Below is a small trained network, with its code and all its weights. Each question gives an input and a target symbol and asks what happens when units are switched off, that is, made to give their printed mean instead of their output.

import numpy as np


def w(rows, s, z=0):
    codes = np.array(rows[::2]) - 128.0
    scale = np.full(codes.shape[1], s)
    scale[-1] = z or s
    return codes * scale


def norm(h):
    return h / np.sqrt((h * h).mean(-1, keepdims=True) + 1e-5)


def f(y):
    return y / 2 * (1 + np.tanh(0.7978845608 * (y + 0.044715 * y**3)))


def softmax(a):
    e = np.exp(a - a.max(-1, keepdims=True))
    return e / e.sum(-1, keepdims=True)


def log_softmax(a):
    a = a - a.max(-1, keepdims=True)
    return a - np.log(np.exp(a).sum(-1, keepdims=True))


def net(x, mask):
    ids = ['Ψαβδηστ'.index(c) for c in x.split()]
    T = len(ids)
    res = E[ids] + P[:T]
    u = 0
    for l in range(2):
        r = norm(res)
        for j in range(3):
            rows = slice(2 * j, 2 * j + 2)
            q, k, v = (r @ M[l][rows].T for M in (Q, K, V))
            z = softmax(np.where(np.tri(T) > 0, q @ k.T / 2**0.5, -1e9)) @ v
            o = O[l][rows]
            res = res + np.where(mask[u + j], z, o[:, -1]) @ o[:, :-1]
        u += 3
        y = f(norm(res) @ A[l][:, :-1].T + A[l][:, -1])
        res = res + np.where(mask[u : u + 12], y, B[l][:, -1]) @ B[l][:, :-1]
        u += 12
    return log_softmax(norm(res)[-1] @ U[:, :-1].T + U[:, -1])


Q, K, V, O, A, B = {}, {}, {}, {}, {}, {}
E = w([
[128,130,123,89,103,128,157,121],'Ψ',
[161,250,59,160,99,186,129,156],'α',
[115,132,89,77,149,112,103,101],'β',
[132,125,145,100,164,144,134,113],'δ',
[124,149,142,103,140,69,169,123],'η',
[156,163,128,107,218,98,121,137],'σ',
[181,102,93,88,175,99,124,197],'τ',
],0.0026)
P = w([
[235,107,182,2,81,38,50,103],'0',
[10,133,126,77,171,138,168,147],'1',
[56,127,136,99,162,150,184,152],'2',
[99,110,118,116,162,145,190,133],'3',
[135,103,105,133,169,140,180,110],'4',
[147,91,95,159,163,126,178,93],'5',
[163,75,104,199,164,118,180,80],'6',
[185,45,115,210,164,108,180,81],'7',
[211,24,124,225,160,96,156,62],'8',
],0.0013)
Q[0] = w([
[131,123,105,88,118,141,150,78],'0.h0',
[73,138,143,128,93,121,64,176],'0.h0',
[193,151,92,183,120,129,159,94],'0.h1',
[226,107,113,179,116,93,127,125],'0.h1',
[125,130,199,169,28,137,52,142],'0.h2',
[230,97,43,131,253,107,213,120],'0.h2',
],0.0048)
K[0] = w([
[134,148,167,163,127,155,136,108],'0.h0',
[109,101,158,78,143,115,160,133],'0.h0',
[157,143,93,181,110,137,91,134],'0.h1',
[126,171,69,211,114,168,133,114],'0.h1',
[107,104,165,25,121,111,153,101],'0.h2',
[133,189,56,254,97,181,129,137],'0.h2',
],0.0065)
V[0] = w([
[158,147,114,131,113,160,161,150],'0.h0',
[172,255,65,119,101,170,143,115],'0.h0',
[119,193,103,128,121,158,148,134],'0.h1',
[164,157,95,144,118,125,104,157],'0.h1',
[220,180,115,126,128,122,112,140],'0.h2',
[155,63,151,119,146,85,90,140],'0.h2',
],0.0033)
O[0] = w([
[142,99,168,110,167,95,120,119,141],'0.h0',
[133,5,153,172,174,63,68,104,151],'0.h0',
[101,75,158,106,168,81,153,137,127],'0.h1',
[97,117,118,69,142,124,123,138,136],'0.h1',
[35,133,195,128,102,147,87,146,251],'0.h2',
[110,131,53,157,185,150,115,168,133],'0.h2',
],0.0027,0.0022)
A[0] = w([
[170,142,154,119,147,98,138,112,99],'0.n0',
[87,42,120,166,47,122,125,133,129],'0.n1',
[116,117,108,134,120,104,133,130,62],'0.n2',
[95,222,61,177,138,213,137,129,56],'0.n3',
[95,135,223,217,105,91,123,78,17],'0.n4',
[128,128,128,128,128,128,128,128,127],'0.n5',
[140,135,154,145,73,162,202,127,169],'0.n6',
[73,182,94,107,101,150,153,159,2],'0.n7',
[111,120,180,106,65,145,106,25,55],'0.n8',
[198,85,117,123,156,144,116,137,176],'0.n9',
[127,124,128,125,131,127,129,125,114],'0.n10',
[78,164,175,253,88,184,86,136,104],'0.n11',
],0.003,0.00099)
B[0] = w([
[86,125,128,121,85,141,131,152,145],'0.n0',
[127,170,174,119,217,122,72,122,97],'0.n1',
[159,144,139,119,136,147,132,129,104],'0.n2',
[106,73,251,100,161,74,178,116,170],'0.n3',
[176,153,73,83,112,134,52,179,95],'0.n4',
[128,128,128,128,128,128,128,128,127],'0.n5',
[63,126,65,98,161,122,37,108,104],'0.n6',
[223,81,141,99,188,74,112,104,107],'0.n7',
[135,87,128,144,149,111,162,225,91],'0.n8',
[68,148,145,163,91,124,153,102,255],'0.n9',
[124,133,125,129,127,130,134,131,128],'0.n10',
[187,106,72,75,116,13,90,133,33],'0.n11',
],0.0022,0.00095)
Q[1] = w([
[189,150,142,117,1,135,44,162],'1.h0',
[122,98,250,81,123,47,78,200],'1.h0',
[118,115,178,136,174,119,45,202],'1.h1',
[98,118,122,128,107,168,173,139],'1.h1',
[82,99,137,130,211,160,208,58],'1.h2',
[136,165,28,174,138,202,146,88],'1.h2',
],0.0066)
K[1] = w([
[45,147,174,37,95,113,128,102],'1.h0',
[132,150,127,3,89,113,42,151],'1.h0',
[115,149,72,34,130,103,147,134],'1.h1',
[93,89,190,138,138,149,153,152],'1.h1',
[178,216,78,204,138,106,144,133],'1.h2',
[106,98,120,212,177,99,215,96],'1.h2',
],0.006)
V[1] = w([
[105,70,113,113,8,82,138,40],'1.h0',
[124,4,35,144,90,159,146,208],'1.h0',
[178,124,47,96,137,98,159,140],'1.h1',
[196,188,109,107,106,65,98,97],'1.h1',
[181,124,191,146,72,148,209,176],'1.h2',
[133,164,125,166,159,11,164,190],'1.h2',
],0.0029)
O[1] = w([
[53,174,137,69,105,107,99,68,4],'1.h0',
[87,70,133,2,186,133,124,160,183],'1.h0',
[114,139,110,96,68,134,158,105,161],'1.h1',
[113,66,96,110,147,122,190,114,84],'1.h1',
[154,199,212,105,196,101,151,138,103],'1.h2',
[72,117,174,131,109,46,217,159,162],'1.h2',
],0.0039,0.0027)
A[1] = w([
[178,201,127,120,93,101,81,99,115],'1.n0',
[215,208,104,139,170,188,76,84,17],'1.n1',
[147,163,151,98,155,172,156,151,212],'1.n2',
[155,106,146,152,64,81,71,157,167],'1.n3',
[143,176,193,156,176,113,152,233,59],'1.n4',
[161,113,114,107,147,152,23,219,120],'1.n5',
[114,199,191,112,145,76,144,88,52],'1.n6',
[176,162,195,134,167,104,138,154,6],'1.n7',
[68,123,133,104,63,87,143,239,137],'1.n8',
[122,74,152,149,137,106,91,94,169],'1.n9',
[91,177,166,16,185,100,51,110,66],'1.n10',
[203,93,116,48,199,151,189,253,59],'1.n11',
],0.0037,0.0015)
B[1] = w([
[91,93,137,82,182,194,179,129,114],'1.n0',
[191,126,193,88,216,110,115,65,116],'1.n1',
[88,128,122,102,148,50,164,134,157],'1.n2',
[93,151,71,90,188,177,187,163,139],'1.n3',
[103,112,61,103,72,171,33,128,161],'1.n4',
[18,253,149,160,147,93,172,79,156],'1.n5',
[88,150,149,76,56,148,181,117,115],'1.n6',
[104,103,80,140,80,139,129,83,127],'1.n7',
[160,175,111,135,226,153,128,74,163],'1.n8',
[167,124,79,64,146,113,164,130,143],'1.n9',
[218,113,118,196,73,170,114,253,125],'1.n10',
[143,52,78,24,182,66,201,158,253],'1.n11',
],0.0027,0.0058)
U = w([
[186,148,187,89,51,172,93,212,120],'Ψ',
[32,167,145,173,177,123,56,171,102],'α',
[108,103,49,94,67,173,50,64,2],'β',
[187,162,189,116,200,160,104,51,121],'δ',
[72,179,172,126,58,83,196,79,69],'η',
[193,117,96,254,110,130,159,158,89],'σ',
[136,83,95,63,184,91,176,172,246],'τ',
],0.0077,0.00093)

Each question gives the input, a string of symbols that net reads in full, and the target symbol t.
The units are the heads (2 rows each of Q, K, V and O) and the neurons (one row each of A and B). Each row of codes is followed by its name. A weight is (code - 128) times the scale printed after its matrix; where a second scale follows, it is the last column's (O, A, B and U).
mask holds one flag per unit, layer by layer, with each layer's heads first. A switched-off unit (its flag False) gives its mean, the last column of its rows in O or B, instead of its output. The means were averaged over made-up inputs and are rounded, as every weight is.
A unit's drop is (log p(t) with every unit on - log p(t) with that unit switched off) / (log p(t) with every unit on - log p(t) with every unit switched off).
unit that matters most: the unit with the biggest drop
top k neurons: the k neurons with the biggest drops, biggest first
k most important neurons of layer l: the k neurons of layer l with the biggest drops, biggest first
which heads matter: for each layer, one digit per head in row order, 1 if its drop is at least 0.15 and else 0, layers parted by /
input α σ α α α, target α: 2 most important neurons of layer 0 : 0.n7; 0.n1
input Ψ τ τ β σ τ η δ Ψ, target η: which heads matter : 111 / 101
input τ Ψ τ Ψ Ψ β, target β: unit that matters most : 1.n11
input δ η τ τ δ τ α δ, target δ: 2 most important neurons of layer 1 : 1.n11; 1.n1
input β τ σ Ψ α δ, target β: which heads matter : 001 / 101
input Ψ δ τ σ σ τ δ Ψ α, target Ψ: 3 most important neurons of layer 0 : 0.n3; 0.n11; 0.n8
input Ψ τ τ τ σ η β δ, target η: top 4 neurons : 0.n1; 1.n11; 0.n3; 0.n9
input Ψ δ β τ α η τ τ, target Ψ: 2 most important neurons of layer 1 : 1.n10; 1.n11
input Ψ τ Ψ δ β δ β β, target δ: 2 most important neurons of layer 1 : 1.n1; 1.n11
input Ψ Ψ τ β α τ β δ τ, target Ψ: which heads matter : 001 / 100
input Ψ δ Ψ, target δ: which heads matter : 001 / 101
input Ψ β Ψ Ψ Ψ α Ψ, target Ψ: which heads matter : 001 / 101
input τ η Ψ δ, target η: which heads matter : 101 / 100
input β τ β σ α τ, target β: most important neuron of layer 1 : 1.n11
input Ψ β η, target η: which heads matter : 001 / 100
input τ τ Ψ Ψ τ Ψ δ δ, target δ: which heads matter : 000 / 001
input β δ τ δ τ Ψ σ Ψ η, target σ: top 2 neurons : 0.n6; 1.n11
input τ δ τ δ σ β β, target σ: which heads matter : 000 / 100
input η Ψ τ τ τ σ Ψ α τ, target η: which heads matter : 001 / 100
input δ β β δ Ψ α, target δ: which heads matter : 000 / 101
input Ψ β Ψ Ψ τ τ α τ σ, target Ψ: which heads matter : 001 / 100
input β Ψ α τ η δ τ Ψ τ, target β: unit that matters most : 0.h2
input η η Ψ τ α, target η: top 2 neurons : 1.n11; 0.n3
input σ τ τ τ α, target σ: 2 most important neurons of layer 0 : 0.n3; 0.n11
input α β Ψ β Ψ, target α: which heads matter : 000 / 000
input Ψ η τ α, target Ψ: which heads matter : 000 / 101
input α τ τ, target α: unit that matters most : 0.h2
input η τ τ Ψ Ψ τ Ψ τ α, target η: top 3 neurons : 0.n3; 1.n11; 0.n11
input δ τ α β β, target δ: top 2 neurons : 0.n3; 1.n11
input Ψ α Ψ τ τ τ τ τ β, target Ψ: top 3 neurons : 1.n10; 0.n3; 1.n11
